In the rows, zero is written as 100.
Each row of numbers stands for one node and depends on some of the facts below. Use the named rows to name the rest.

How the nodes are related:
{vinutri kezir fleram rubom} Ξ grestak
{groplar grupa lobor klubron druplin libral stuvekun} Ξ trisa
{kluplim bisku todol semistal gropli tomel flofunok stuzo sorus} Ξ druvitro
{klabran flister basta trotom bodril nusor} Ξ droral
{rupe musal dabar gigrun defastok breta} Ξ groflon
{milal notri grunatu plifir bogrestok rege vaplil natos} Ξ mogefa
{kenem nunok grafostos rizul fomesa megi latestam voflil grasto skunes vidrevum flidunon} Ξ dretrar
{bigruvis seton} Ξ fanin
{dolok triplo rodron klapovir trome peplok stasel flitrople trimava} Ξ vegem
{reflis kleplistum tasu zalom pluflak koren skudri plufu nuko gutur} Ξ zisko
{kanu plaklor mado dreflem dratrek} Ξ teskan
{zagragrir rusko papan pizik sekubi} Ξ sesim
{tulaplar mista matrok tuvim} Ξ fuziflil
{truvazu skamiga grokler gruzo skotrur stumak nizu skubrok} Ξ vaplos
{skamasan klami brozes radrul gikek brogri ritrin buli drega vedo drolu vetem} Ξ mura
{zuta flaskol vitol geklos flugum} Ξ favos
{kodu flotro fodir mosir skiklus keda dumi} Ξ truflus
{zastavi mibom zadim pitam} Ξ dumin
{kiflun pipas driplel drason} Ξ tumen
{sovatrum voski firen trastem vogrur} Ξ pligas
{katak gugrim stepur klukle vezon} Ξ nodabre
{remun} Ξ sosto
{sudran degror rebulus} Ξ pluklen
{flebran} Ξ nazas
{lezal flobrustam pomuk dreve} Ξ brosu
{branel} Ξ sestim
{bremufal} Ξ godu
κ (each to the one after it):
groplar > druplin > libral > lobor > klubron > stuvekun > grupa
zagragrir > papan > rusko > sekubi > pizik
truvazu > grokler > gruzo > nizu > skubrok > stumak > skotrur > skamiga
triplo > klapovir > dolok > peplok > trimava > rodron > trome > stasel > flitrople
vaplil > plifir > bogrestok > milal > rege > notri > natos > grunatu
kleplistum > reflis > gutur > pluflak > nuko > zalom > tasu > koren > plufu > skudri
mado > dratrek > dreflem > kanu > plaklor
skiklus > mosir > fodir > dumi > kodu > flotro > keda
mibom > zadim > zastavi > pitam
grafostos > kenem > megi > latestam > vidrevum > skunes > nunok > flidunon > voflil > rizul > fomesa > grasto
lezal > flobrustam > pomuk > dreve
geklos > zuta > flugum > vitol > flaskol
degror > sudran > rebulus
musal > defastok > gigrun > dabar > breta > rupe
stepur > gugrim > vezon > katak > klukle
tuvim > tulaplar > matrok > mista
vedo > ritrin > vetem > drolu > skamasan > klami > gikek > buli > radrul > brozes > drega > brogri
sorus > kluplim > semistal > tomel > todol > flofunok > bisku > stuzo > gropli
rubom > fleram > vinutri > kezir
nusor > basta > klabran > trotom > flister > bodril
firen > voski > vogrur > trastem > sovatrum
driplel > drason > pipas > kiflun
seton > bigruvis
μ mosir <- kluplim plifir bogrestok brozes radrul papan gugrim rodron koren fomesa lezal tumen drega nazas klapovir rebulus skubrok trimava drason
μ rodron <- kluplim semistal kezir rusko fleram drega pomuk sorus pluklen gigrun bremufal
μ klapovir <- kluplim nunok pimek groflon
μ fleram <- bisku dretrar bigruvis gruzo trisa keda dumin
μ sestim <- rupe
μ gigrun <- bigruvis todol gruzo tasu nizu vidrevum
μ driplel <- bigruvis rizul fomesa lezal degror pomuk natos
μ pomuk <- vegem kodu trimava
μ gugrim <- vegem pimek tasu fleram sorus dreve
μ grasto <- grunatu nodabre
μ rebulus <- tulaplar radrul ritrin nazas stuvekun bremufal vidrevum
μ megi <- tulaplar kiflun
μ bremufal <- mista trome
μ geklos <- plaklor grestak gikek
μ favos <- nunok
μ vitol <- bogrestok
μ semistal <- bogrestok
μ nizu <- skamiga
μ groflon <- skamiga
μ klabran <- skamiga
μ vaplos <- rege sekubi
μ fomesa <- vaplil gropli stuvekun
μ voski <- zuta
μ radrul <- zuta stumak grupa dumin gigrun grasto drason
μ katak <- klirinus
μ sorus <- flotro
μ nunok <- gropli
μ gruzo <- skotrur kleplistum klapovir vidrevum
μ zisko <- trudran tozul
μ lezal <- rusko pligas degror sekubi grasto
μ brozes <- kleplistum
μ teskan <- kleplistum
μ zastavi <- kleplistum
μ dumin <- fodir rizul
μ grokler <- brozes
μ dabar <- pluflak
μ tasu <- gikek nodabre
μ pluflak <- grupa
μ notri <- mibom
μ zuta <- grafostos bodril
μ gutur <- basta
μ kezir <- skudri
μ stumak <- rizul favos vetem
μ klubron <- trotom stepur
μ nodabre <- trotom trimava
μ drason <- skaskel
μ kluplim <- buli
μ truvazu <- nizu nazas
μ dretrar <- stuzo
μ trome <- klapovir pizik rubom gutur
μ voflil <- dabar
μ degror <- trisa
μ fanin <- keda dreflem
μ drolu <- keda
μ skiklus <- keda
μ droral <- nusor
μ skamasan <- sestim
μ bigruvis <- dumin
μ klirinus <- dumi
μ flidunon <- sekubi peplok
μ pizik <- drason
μ mista <- vetem breta
μ matrok <- vetem
μ godu <- trastem
μ fodir <- vogrur
{vinutri rupe milal skamiga sovatrum voski mosir grupa ritrin klubron tomel druplin stepur stuzo klapovir klukle nusor natos grasto dratrek seton gutur} Ψ 611
{groplar dolok klami bogrestok rege zuta skotrur mibom trotom buli flofunok drega dabar keda vidrevum} Ψ 57
{kluplim notri plifir semistal mista kezir plaklor rusko kleplistum radrul rodron gikek rizul flugum latestam zadim libral branel bodril voflil pomuk trome rebulus sekubi defastok flitrople bremufal vogrur} Ψ 609
{klabran grokler flister pluflak sudran grafostos flebran brogri plufu lobor stasel trimava skunes dreve drason breta flidunon} Ψ 64
{bisku bigruvis reflis tulaplar tasu flaskol zalom gugrim stumak fleram koren megi nizu musal tuvim nuko pizik dumi firen driplel peplok stuvekun vetem} Ψ 26
{kenem todol zagragrir triplo nunok zastavi fodir brozes papan vitol fomesa geklos flobrustam sorus pipas trastem} Ψ 316
{grunatu kanu truvazu skamasan vaplil kodu flotro gropli gruzo kiflun katak remun mado skiklus basta skudri lezal degror matrok vedo pitam rubom gigrun dreflem drolu vezon skubrok} Ψ 979

Known rows:
grokler: 101 110 102 87 92 101 107 84 103 94 85 79 102 120 93 83 83 87 113 106
 100 132 79 91 93 106 115 84 105 106 101
pluflak: 105 112 96 87 95 101 99 88 97 100 94 92 104 112 105 98 101 83 104 105
 107 115 84 99 90 110 113 83 91 103 99
bogrestok: 113 120 106 99 99 92 101 97 116 89 107 82 104 96 87 98 96 116 98 82 103
 97 82 92 111 103 106 114 105 103 100
koren: 98 102 87 98 110 102 89 93 84 112 108 133 92 100 133 137 123 72 95 111
 115 86 128 118 85 95 99 90 65 99 100
nunok: 114 97 110 117 91 125 94 114 110 103 119 119 103 82 113 129 118 105 90
 110 114 96 103 118 98 90 92 113 76 67 94
radrul: 100 74 92 116 115 88 64 108 65 122 108 140 118 94 126 117 141 102 91 84
 88 60 136 115 81 114 100 78 84 102 92
vedo: 83 108 98 97 105 79 103 71 97 93 91 77 100 134 85 77 69 120 111 60 89
 103 102 93 123 106 104 96 131 120 96
gugrim: 83 108 95 91 105 97 119 81 102 96 86 91 81 115 102 92 73 84 116 116 101
 122 111 94 105 91 98 99 107 114 105
remun: 99 111 107 97 91 97 94 88 90 108 113 101 100 116 98 107 87 113 102 81 99
 106 102 117 120 99 97 98 99 87 87
tumen: 101 92 92 88 97 100 105 118 99 95 95 99 101 93 90 99 110 93 86 100 104
 85 85 93 97 96 95 103 104 107 113
reflis: 83 105 95 91 104 98 119 81 103 95 85 91 80 116 101 91 73 83 115 115 101
 123 110 94 103 91 99 99 107 113 105
truvazu: 88 105 108 103 91 104 111 78 108 91 95 76 99 130 87 82 63 118 111 79 97
 124 92 102 123 97 99 101 124 96 94
druplin: 102 101 106 101 105 91 112 106 116 91 87 87 93 86 85 80 87 102 112 116
 90 111 98 77 96 96 103 112 113 111 108
papan: 97 110 101 103 105 94 113 97 114 93 100 83 92 94 88 87 82 116 104 96 97
 101 98 92 119 99 95 116 118 108 101
flofunok: 121 109 111 107 97 96 81 102 107 95 112 107 115 94 100 118 118 111 94 79
 104 89 93 102 94 102 110 106 84 88 95
peplok: 88 109 89 91 108 98 111 86 96 102 95 104 82 108 113 107 90 80 106 114
 108 106 115 103 101 93 97 97 93 111 104
voflil: 109 71 108 126 89 139 83 123 88 118 118 137 114 83 128 129 132 99 90 122
 106 97 114 132 84 98 90 92 70 56 89

Rows to name:
No name comes twice in this set of rows, the named rows included.
84 96 91 104 106 104 117 103 101 105 98 84 93 94 95 74 84 112 103 111 92
 101 101 99 120 109 87 102 126 109 99 -> plifir
133 87 108 120 97 125 69 132 95 114 126 157 113 57 137 161 165 82 81 126
 118 75 118 124 62 92 101 102 37 60 96 -> grasto
104 121 89 83 100 98 102 88 97 103 101 88 98 106 107 100 102 83 100 107
 111 108 84 101 98 114 110 86 90 110 100 -> dreve
110 101 95 111 101 109 68 97 80 116 131 137 114 104 134 151 139 101 79
 73 118 66 118 138 98 105 98 91 61 77 85 -> skudri
95 89 91 111 107 107 95 111 87 116 110 113 102 86 115 103 116 105 92 108
 98 82 113 114 104 110 89 94 97 96 95 -> bodril
107 111 96 88 96 101 93 89 94 103 99 98 105 110 110 106 109 81 101 105
 109 110 88 103 87 111 113 81 85 101 97 -> flister
130 103 99 109 112 75 45 103 79 109 124 143 128 88 124 149 162 103 80 54
 105 44 120 112 75 112 117 90 56 97 93 -> drega
109 84 94 121 97 136 84 126 86 124 131 140 108 72 137 139 145 96 78 124
 117 77 115 138 93 104 84 96 64 63 89 -> rizul
120 103 105 99 84 130 85 103 95 108 112 120 112 100 126 134 128 74 93
 120 122 116 86 122 75 101 111 82 57 67 93 -> flidunon
97 98 93 99 106 103 92 91 86 109 100 128 93 106 126 128 113 74 101 110
 109 97 126 113 84 92 101 89 73 97 101 -> tasu
122 95 90 97 109 83 43 94 58 121 113 152 128 105 141 150 168 70 86 78
 108 61 122 119 55 119 123 60 43 98 92 -> brogri
93 95 104 106 102 83 83 76 86 98 96 101 113 133 98 97 90 115 108 56 90
 97 113 104 104 104 108 87 110 106 92 -> drolu
111 91 111 109 103 96 93 111 105 96 94 110 104 82 99 101 109 97 107 112
 92 103 109 88 79 94 107 104 92 98 105 -> klubron
98 104 94 94 119 65 105 99 104 92 84 87 94 88 85 75 93 103 110 96 82 88
 108 69 97 106 107 106 121 137 112 -> ritrin
113 111 100 92 85 127 100 99 102 105 109 103 103 101 117 121 115 78 95
 124 122 119 79 115 88 103 107 89 71 79 96 -> skunes

The same nodes again, as new rows of numbers:
Known rows:
megi: 115 69 89 84 99 107 83 96 110 86 128 96 116 112 80 101 105 98 100 94 111
 86 93 106 87 101 111 93 94 94 121 83 91 96 116 96 77 122 134 80 98 113
 117 87 126
kiflun: 96 109 116 93 98 118 83 88 116 95 107 83 101 122 108 102 102 94 108 96
 97 93 88 88 96 93 123 107 109 107 119 113 85 103 105 89 109 86 102 71
 101 119 110 89 87
fomesa: 116 108 77 79 120 82 101 114 140 101 149 98 115 90 116 111 97 124 128
 104 62 102 84 114 76 150 100 103 71 79 80 95 109 64 109 69 75 98 121 91
 99 104 71 81 67
trome: 85 95 96 89 109 74 100 96 97 81 95 93 90 98 117 105 88 107 115 103 105
 99 75 104 75 126 123 114 96 96 92 94 116 89 95 88 106 71 93 97 102 101
 88 91 72
stasel: 92 100 87 78 108 71 95 114 103 88 103 106 95 99 122 111 93 114 125 108
 80 102 89 109 82 122 112 113 94 89 73 97 117 93 105 89 93 89 98 99 94
 96 72 96 76
rubom: 86 120 92 116 92 110 116 77 109 106 96 96 96 108 97 86 79 97 95 98 130
 104 111 69 105 101 101 101 108 104 119 114 82 107 106 77 105 108 92 82
 97 138 128 78 107
flitrople: 93 113 86 87 108 64 93 123 116 84 108 103 96 103 126 110 96 114 123 113
 85 96 80 99 82 131 102 121 85 98 74 90 120 82 97 81 98 86 101 90 90 91
 83 99 68
vetem: 129 82 97 90 109 127 85 117 88 91 101 95 110 101 101 98 101 90 97 107
 116 91 118 97 104 105 127 90 110 93 130 89 103 83 120 99 89 110 140 94
 97 108 121 100 105
kanu: 95 108 110 90 96 110 79 92 115 94 106 87 99 129 108 105 106 96 112 93 98
 90 89 91 95 86 120 110 107 105 113 113 84 111 104 89 108 90 102 72 91
 116 111 89 87
tozul: 102 89 110 94 99 93 109 100 100 103 95 101 104 94 99 103 103 114 108 98
 103 99 94 93 93 95 113 91 89 106 105 79 116 104 108 93 106 97 114 110
 109 104 97 101 114
flister: 95 83 103 78 99 93 84 96 92 91 96 100 98 108 101 110 103 108 114 92 92
 97 93 106 86 87 126 102 104 96 97 102 105 106 105 103 99 89 102 94 98
 104 87 93 93
musal: 95 97 73 96 93 105 104 95 88 90 99 118 101 101 93 93 80 99 91 104 131 95
 117 90 99 94 94 91 103 98 114 91 91 104 115 94 75 135 126 101 100 123
 121 95 131
remun: 95 120 100 95 97 101 86 94 116 101 103 93 96 123 111 100 98 102 110 96
 102 95 93 87 96 95 111 108 105 103 106 110 87 106 100 83 102 97 98 76
 90 121 110 87 85
pomuk: 96 90 109 89 103 111 98 108 117 89 98 96 104 96 92 104 116 95 103 104 98
 87 99 84 100 91 110 97 100 126 120 92 92 96 106 98 109 105 102 90 107
 111 118 93 105
pitam: 97 111 111 90 94 111 77 92 115 96 104 86 98 131 108 103 104 96 110 94 98
 91 90 91 95 86 120 110 106 106 113 112 85 111 104 89 107 88 102 71 92
 116 110 91 88
pimek: 103 88 109 92 101 94 109 100 101 101 96 99 102 91 100 100 106 114 107 96
 102 99 94 96 92 98 116 88 88 109 106 79 115 104 107 94 108 95 112 111
 111 103 99 100 112
triplo: 81 98 78 99 89 108 111 91 93 97 99 115 101 103 91 91 85 99 98 106 117
 104 125 84 106 95 98 98 112 95 105 113 87 112 120 88 81 126 105 97 98
 124 112 91 127

Which node is each row?
No name comes twice in this set of rows, the named rows included.
107 74 109 93 106 92 105 94 117 108 109 106 115 93 84 107 110 115 107 88
 96 104 81 94 90 96 105 84 89 98 107 68 113 93 105 95 93 105 113 98 107
 113 96 86 115 -> dretrar
104 81 103 93 87 106 93 102 102 91 105 97 107 105 88 103 110 103 110 103
 96 90 112 93 103 88 116 101 104 111 104 102 98 110 121 92 104 106 108
 88 97 106 107 95 118 -> klabran
103 62 103 79 108 92 90 83 108 95 112 92 110 98 82 113 107 109 112 84 91
 102 78 109 79 98 126 92 100 87 107 87 104 87 102 102 89 90 107 87 106
 116 90 74 95 -> vidrevum
115 98 81 86 116 56 90 110 132 96 125 97 103 103 109 113 101 122 125 95
 87 97 69 106 74 133 98 113 80 89 77 77 114 78 92 79 88 93 102 81 86 104
 87 78 67 -> voflil
103 82 109 94 86 101 96 102 106 95 99 94 107 106 84 104 115 109 112 100
 92 94 111 85 107 86 115 105 104 116 101 102 99 111 112 88 115 101 97 84
 93 106 108 91 113 -> vinutri
99 79 103 86 88 114 104 102 102 87 107 93 109 94 86 103 110 105 106 105
 94 91 111 92 102 94 118 96 96 113 112 107 95 95 117 93 102 101 114 96
 107 100 106 95 113 -> bogrestok
99 96 98 92 95 89 93 101 104 94 96 101 100 107 99 107 103 108 109 99 107
 94 96 88 94 94 107 105 97 107 102 94 102 98 99 93 102 98 105 88 94 107
 109 93 98 -> branel
118 119 68 66 113 87 82 105 95 83 116 99 99 79 127 117 72 122 117 102 92
 84 92 128 67 114 111 91 77 105 93 98 103 63 99 89 95 98 137 109 118 109
 72 96 71 -> koren
132 120 80 84 123 96 99 134 110 105 117 98 103 91 134 105 94 121 127 110
 77 106 110 107 92 146 122 102 87 76 84 103 119 62 106 75 85 89 124 104
 89 97 80 93 51 -> brozes
88 95 98 79 102 79 83 97 97 88 89 102 91 111 109 112 97 110 115 94 100
 96 81 101 82 92 116 108 100 98 95 95 107 95 90 100 100 80 99 91 96 104
 89 93 78 -> notri
79 128 92 106 88 120 113 81 119 112 96 107 103 105 93 96 88 103 96 98
 112 106 115 61 109 86 88 93 104 108 119 119 76 91 99 79 90 108 103 83
 102 132 120 79 100 -> lezal
120 108 111 91 105 121 74 107 107 105 93 87 98 131 110 102 110 97 111 87
 106 98 106 83 106 88 132 107 118 94 118 111 91 96 99 91 104 88 106 73
 81 117 118 86 72 -> drolu
72 98 95 65 107 93 103 100 105 80 92 100 85 93 108 110 109 111 113 95 93
 95 84 100 75 101 122 100 90 109 105 108 94 81 83 103 92 76 94 107 109
 98 98 90 66 -> rodron
100 83 98 77 107 103 85 91 82 78 103 95 97 101 111 102 85 96 102 97 113
 92 83 119 74 108 134 96 99 89 118 94 102 94 111 103 93 89 127 99 112
 108 94 101 99 -> pizik

The same nodes again, as new rows of numbers:
Some nodes and their rows:
dreflem: 87 100 98 81 103 103 109 117 97 111 85 107 95 104 101 105 91 85 92 92
 103 110 99 97 81 86 97 107 85 112 93 100
dratrek: 96 99 110 106 102 106 66 102 97 93 97 120 90 88 85 104 96 96 105 115 89
 121 96 98 92 94 92 82 102 86 117 94
mado: 94 73 101 109 126 96 71 98 112 102 93 104 75 85 77 93 90 90 94 108 84
 133 122 98 69 74 93 87 105 89 95 99
tumen: 112 95 85 119 83 130 107 106 103 106 102 76 95 107 120 79 98 100 106 100
 97 73 86 109 100 104 92 92 107 107 75 100
reflis: 112 88 114 114 108 102 33 89 97 97 136 138 106 66 88 113 104 101 81 98
 98 138 102 96 96 108 89 76 91 84 115 99
bogrestok: 118 90 83 98 101 87 99 113 115 117 91 105 72 87 88 73 83 91 78 91 99 98
 104 103 76 88 101 107 115 104 89 83
plaklor: 79 112 109 75 86 94 140 91 105 93 102 89 115 127 114 121 103 104 100 97
 127 90 101 101 129 115 113 121 78 120 105 104
vedo: 94 70 105 117 119 102 81 110 108 94 88 100 76 64 82 94 84 86 104 96 92
 129 133 94 74 70 100 90 113 79 100 110
natos: 106 140 101 79 71 100 116 121 89 93 104 122 114 109 104 108 104 106 99
 122 103 75 75 106 108 116 106 106 91 105 118 87
defastok: 77 68 106 110 121 96 81 82 116 95 105 88 96 92 100 109 99 95 96 103 86
 127 125 98 99 83 89 104 104 98 105 114
sekubi: 85 108 94 91 71 83 128 105 121 95 119 94 112 113 116 116 103 103 89 121
 99 86 114 106 111 104 99 126 90 107 103 106
flofunok: 104 105 94 90 106 87 125 107 103 126 82 105 88 113 69 97 99 99 97 92 108
 108 105 93 87 102 121 87 86 88 95 96
groplar: 103 74 89 113 125 88 78 104 112 121 87 111 69 83 68 86 86 87 92 92 83
 139 120 93 60 77 97 81 108 86 95 93
buli: 117 113 91 93 92 92 134 128 96 108 80 103 85 79 90 82 85 92 99 79 116 81
 107 101 94 102 127 109 109 97 93 93
kluplim: 95 66 94 108 116 92 75 92 116 97 105 87 91 81 113 86 90 93 81 95 82 106
 110 104 91 76 74 123 127 124 96 99
gropli: 100 127 93 68 76 88 146 110 102 105 91 97 99 122 92 95 100 103 97 105
 120 70 90 111 112 111 117 118 91 114 101 91
bodril: 89 114 105 79 88 87 141 87 106 91 102 85 113 124 106 107 111 110 100 100
 124 76 99 110 134 116 112 119 93 118 105 102

Name these rows:
No name comes twice in this set of rows, the named rows included.
102 78 95 101 115 91 87 97 109 101 93 97 72 89 85 78 90 93 89 96 99 107
 109 109 80 80 95 104 121 97 97 91 -> basta
73 110 108 78 95 88 140 88 103 101 101 86 119 134 100 126 106 105 108
 102 114 99 100 102 130 113 115 115 75 108 110 107 -> flitrople
84 87 103 100 87 97 117 108 105 82 102 90 105 83 119 106 87 92 98 90 112
 92 113 101 116 95 101 127 109 110 102 110 -> gikek
94 120 101 72 93 91 141 91 97 94 102 90 121 121 121 108 108 108 102 92
 119 76 88 109 125 113 109 128 92 125 104 101 -> kezir
87 57 103 114 119 94 54 85 128 87 121 102 89 70 117 89 89 87 72 97 96
 121 126 117 88 83 69 116 114 118 91 104 -> kleplistum
102 108 86 126 95 124 116 111 104 116 105 80 114 113 108 100 114 107 114
 116 76 88 99 94 92 103 101 72 84 87 81 114 -> vaplos
80 74 112 104 111 72 80 82 105 96 98 89 96 105 103 117 101 103 105 100
 106 131 129 96 93 81 84 111 104 90 92 109 -> latestam
95 96 108 104 113 96 111 109 97 95 86 98 87 78 82 104 92 95 113 98 103
 109 120 93 85 88 118 89 97 79 108 112 -> skamasan
114 123 88 73 90 85 146 112 97 123 81 106 93 113 89 87 94 97 93 83 118
 85 91 102 96 108 122 110 91 111 92 88 -> skotrur
122 100 105 96 90 99 63 103 90 96 121 115 107 83 95 98 107 104 82 91 93
 102 74 92 114 113 96 101 110 103 117 92 -> nizu
92 129 101 71 90 92 148 100 93 107 87 100 103 128 80 112 105 102 111 104
 125 93 100 104 109 112 122 97 71 98 103 101 -> pitam
70 65 91 117 137 95 74 89 123 86 92 85 89 83 129 83 83 91 88 103 64 105
 115 113 84 64 64 123 142 123 99 103 -> sorus
116 103 111 105 120 104 57 88 95 85 112 127 93 69 94 82 99 98 92 105 105
 104 94 114 90 101 94 88 115 97 111 91 -> gutur
124 115 106 107 146 99 62 93 75 89 93 113 106 68 94 82 112 103 107 98 69
 103 87 96 69 89 95 84 129 93 117 99 -> mosir

